Each row is followed by its group and then its class within the group.
.02 -.02 -.08 -.03 -.08 .08 -.03 .01 .06 -.03 .10 -.07 -.18 .05 .01 -.08 -.04 .03 .12 .33 .03 -.04 -.05 .13 .08 -.05 .27 .06 .07
z238.H
-.05 -.10 .29 .07 .30 .00 -.07 .08 .04 -.11 -.21 .10 .42 .08 -.16 .15 .04 -.21 -.21 -.26 -.10 .08 -.03 .09 .12 -.15 .06 -.17 -.14
z20.K
-.09 -.25 .13 .12 -.13 .20 -.07 .03 -.05 -.03 -.04 .12 -.02 .26 -.20 .23 .09 -.19 .03 .12 -.16 -.03 .19 .15 .22 .04 .83 -.09 .05
z20.K
.00 -.03 .54 -.24 .22 -.27 -.15 -.06 .08 -.20 .07 -.09 .11 .05 -.33 -.67 -.19 .00 -.06 .02 .16 -.19 -.25 .01 -.15 -.37 -.83 -.01 .04
z238.P
-.01 .01 .12 .10 .06 .01 -.05 .06 .01 .00 -.13 .05 .38 .05 -.09 -.11 .06 -.02 .09 -.13 .01 .01 -.05 .22 .10 .14 -.15 -.04 .03
z20.C
.14 .17 -.01 -.04 .10 .07 .02 .11 .01 .34 -.15 .10 .31 -.07 .17 .28 .04 .01 -.21 .09 -.01 .01 .10 .09 .08 -.10 .23 -.06 -.08
z602.N
.03 .04 .34 -.25 .18 -.19 -.03 -.09 .10 -.06 .14 -.12 -.04 -.15 -.11 -.37 -.16 -.01 .04 .04 .18 -.17 -.25 .06 -.10 -.27 -.65 .03 .07
z238.P
.06 .11 .40 -.20 .03 .20 -.04 -.01 .03 -.07 .23 -.10 -.29 .10 -.24 -.26 -.51 .03 -.01 .15 .11 -.24 -.19 .01 -.07 -.25 -.19 .04 .15
z238.L
.00 -.03 .20 .04 .05 -.07 -.11 .01 .04 .03 .03 .02 .19 .07 -.09 .03 .00 -.09 .04 -.11 .01 -.06 -.12 .19 .15 -.02 .14 -.05 .02
z20.K
-.02 -.09 .16 -.04 .02 .09 -.13 .00 -.01 .02 -.02 .09 .20 .20 -.18 .10 .01 -.05 -.01 .29 -.04 .04 .05 .25 .20 -.13 .39 -.08 -.06
z20.K
-.08 -.18 .23 -.05 -.09 -.03 -.06 -.02 -.04 -.07 .13 -.05 -.36 .18 -.22 -.18 -.07 .05 .11 .23 -.01 -.07 -.02 -.02 .00 -.07 .14 .07 .11
z238.L
.00 .00 .26 -.19 .01 -.03 -.09 -.07 .03 -.10 .17 -.03 -.18 .10 -.15 -.40 -.12 .06 .11 .32 .17 -.20 -.17 .03 -.16 -.14 -.27 .03 .21
z238.P
.19 .19 .07 -.14 .09 -.01 .01 .08 .07 .26 -.14 .09 .30 -.13 .19 .15 .08 .04 -.21 .17 .12 .03 -.04 .09 -.03 -.17 -.09 -.14 -.06
z602.T
-.04 -.07 .08 .14 -.03 .09 .01 -.01 -.03 .01 -.03 .10 .03 .15 -.09 .01 .04 -.07 .11 .17 -.05 -.15 .10 .17 .16 .08 .42 .03 .03
z20.C
-.02 -.03 .21 .14 .04 .03 -.10 .01 -.01 .06 -.16 .10 .48 .01 -.09 -.04 .05 -.10 .09 -.01 -.16 .01 .02 .26 .13 .00 -.01 -.13 -.09
z20.X
-.07 .00 .15 -.05 .15 -.05 .02 -.08 .10 -.12 .13 -.03 -.02 .14 -.12 -.32 -.08 -.06 .12 .09 .07 -.01 -.17 .05 -.03 -.13 -.23 .02 .00
z238.H
-.01 -.04 .42 .00 .16 -.11 -.06 -.11 .08 -.09 .09 -.10 .13 .17 -.28 -.42 .02 -.03 .06 .04 .05 -.28 -.14 .19 .01 -.17 -.31 -.01 .15
z238.P
.01 .00 .36 -.21 .16 -.15 -.06 -.09 .07 -.08 .14 -.13 -.18 .11 -.17 -.41 -.10 .02 .05 .18 .10 -.18 -.22 .09 -.07 -.26 -.30 .08 -.05
z238.P
-.06 -.01 .26 .07 .19 .03 -.08 .03 .07 .03 -.16 .11 .62 .03 -.10 -.18 .00 -.12 .03 -.18 -.05 -.06 -.13 .25 .06 -.02 -.36 -.13 -.04
z20.X

Each row is followed by its group and then its class within the group.
-.03 -.09 -.16 .22 .00 .03 .02 -.08 -.23 .01 .04 .01 .16 -.02 -.06 .05 -.10 .23 .12 -.06 .39 .00 .10 -.05 -.36 .47 .15 -.05 -.19
G.<36>
.14 -.46 -.08 .32 .03 .32 -.09 -.23 -.18 .07 .24 -.08 .04 .09 -.11 -.10 -.16 .27 .17 .10 -.64 .14 .11 .12 -.21 .15 .02 -.10 -.45
V.<45>
.24 -.39 -.13 .07 .04 .08 -.03 -.27 -.11 -.05 -.03 -.01 -.07 .05 -.13 -.15 -.03 .10 .18 .03 .34 .23 -.12 -.08 .00 -.13 .01 -.17 -.07
V.<35>
.13 -.52 -.05 .23 .13 .15 -.04 -.20 -.23 .03 .12 -.13 .00 -.02 .06 -.12 -.06 .21 .09 .05 -.27 .18 .19 -.18 -.05 -.21 .05 .02 -.16
V.<45>
.36 -.04 -.02 -.33 -.26 .11 -.09 -.12 -.07 .01 .51 .09 .02 .03 -.09 -.15 -.03 -.02 .04 .16 -.01 -.19 -.05 -.01 .06 .29 .00 -.56 -.01
V.<35>
-.55 -.41 .08 .16 .37 -.17 -.10 .19 .05 .05 -.28 .01 -.18 .06 -.03 .06 -.12 -.06 .07 -.06 -.61 .73 .29 .19 -.35 -.16 .14 .28 -.65
G.<43>
.03 -.50 -.09 .11 -.04 .07 -.08 -.36 -.02 -.05 .19 .03 -.09 .09 -.06 -.17 .01 .16 .11 .01 -.11 .13 -.06 -.51 -.12 -.15 -.06 -.22 .03
V.<35>
-.08 -.22 -.08 .17 .05 .05 -.03 .07 -.14 -.02 -.38 -.01 .03 -.11 .00 .10 -.02 .21 .10 -.02 .34 .33 .12 -.01 -.24 .12 .17 .23 -.11
G.<43>
-.10 -.60 -.04 .42 .06 .08 -.03 -.15 -.07 .02 -.21 -.05 .02 -.04 -.05 .02 -.01 .27 .24 -.01 -.10 .10 .22 .12 -.39 .13 .06 .15 -.21
G.<34>
.16 -.96 -.02 -.05 -.18 -.04 -.01 -.20 -.04 -.03 .48 .00 -.10 .01 -.08 -.18 -.04 .02 .21 .10 -.32 -.09 .16 .04 -.10 -.01 -.20 -.43 -.01
V.<35>
-.15 -.15 -.05 .26 .13 .21 .08 .00 -.10 .06 -.26 -.06 .09 -.16 .02 .27 -.05 .19 .15 .05 .25 .15 .19 .00 -.39 .19 .12 .14 -.32
G.<43>
.14 -.41 -.15 .39 .24 .12 .01 -.16 -.14 .04 -.32 .03 -.04 .07 -.23 -.15 -.03 .10 .10 -.07 .33 .66 .01 -.16 -.21 -.31 .14 .26 -.16
V.<45>
-.09 -.10 -.02 -.03 -.19 .11 .00 .09 -.13 .09 -.10 .02 .25 -.18 .18 .17 -.01 .21 .04 .04 -.04 -.21 .18 .05 -.18 .52 .07 -.02 -.19
G.<34>
.12 -.15 -.06 .13 .11 .06 .03 -.02 -.15 .03 .07 .03 .03 .03 -.20 .07 -.16 .02 .06 -.03 .17 .19 .06 .10 -.17 .16 .12 .05 -.25
G.<36>
-.26 -.46 -.08 .82 .38 .09 -.02 -.12 -.21 -.03 -.43 -.03 .01 .02 -.02 .18 -.12 .23 .06 -.17 .33 .44 .17 -.23 -.39 .04 .00 .39 -.15
G.<36>
.24 -.40 -.08 -.15 .06 .07 .00 -.01 -.14 .02 .04 -.04 -.11 .08 .00 -.03 -.01 .16 .22 .01 -.18 .10 .08 .18 -.09 -.10 -.01 -.10 -.12
V.<39>
.01 -.56 .01 .24 .13 .09 -.04 -.12 -.13 -.03 .04 -.17 -.11 .07 -.10 -.11 -.03 -.24 .30 .02 -.07 .28 .04 -.02 -.18 -.17 .00 -.10 -.02
V.<35>
.32 -.61 .07 .04 .18 .01 -.09 -.09 -.17 .02 .12 -.11 -.17 .04 .03 -.22 -.10 .02 .19 .05 -.62 .27 .11 .02 -.09 -.28 -.05 -.10 -.16
V.<39>
.29 -.40 -.05 .26 .12 .04 -.01 -.03 -.20 .02 -.02 .08 -.02 .04 .01 -.07 -.03 .22 .12 -.05 .02 .15 .17 .03 -.11 -.03 -.01 -.14 -.06
V.<39>
-.20 -.29 -.01 .42 .08 .02 .04 .16 .07 .02 -.53 .14 .04 .01 -.17 .10 -.06 .13 .09 -.06 .12 .36 .13 -.10 -.44 .02 .09 .22 -.17
G.<43>
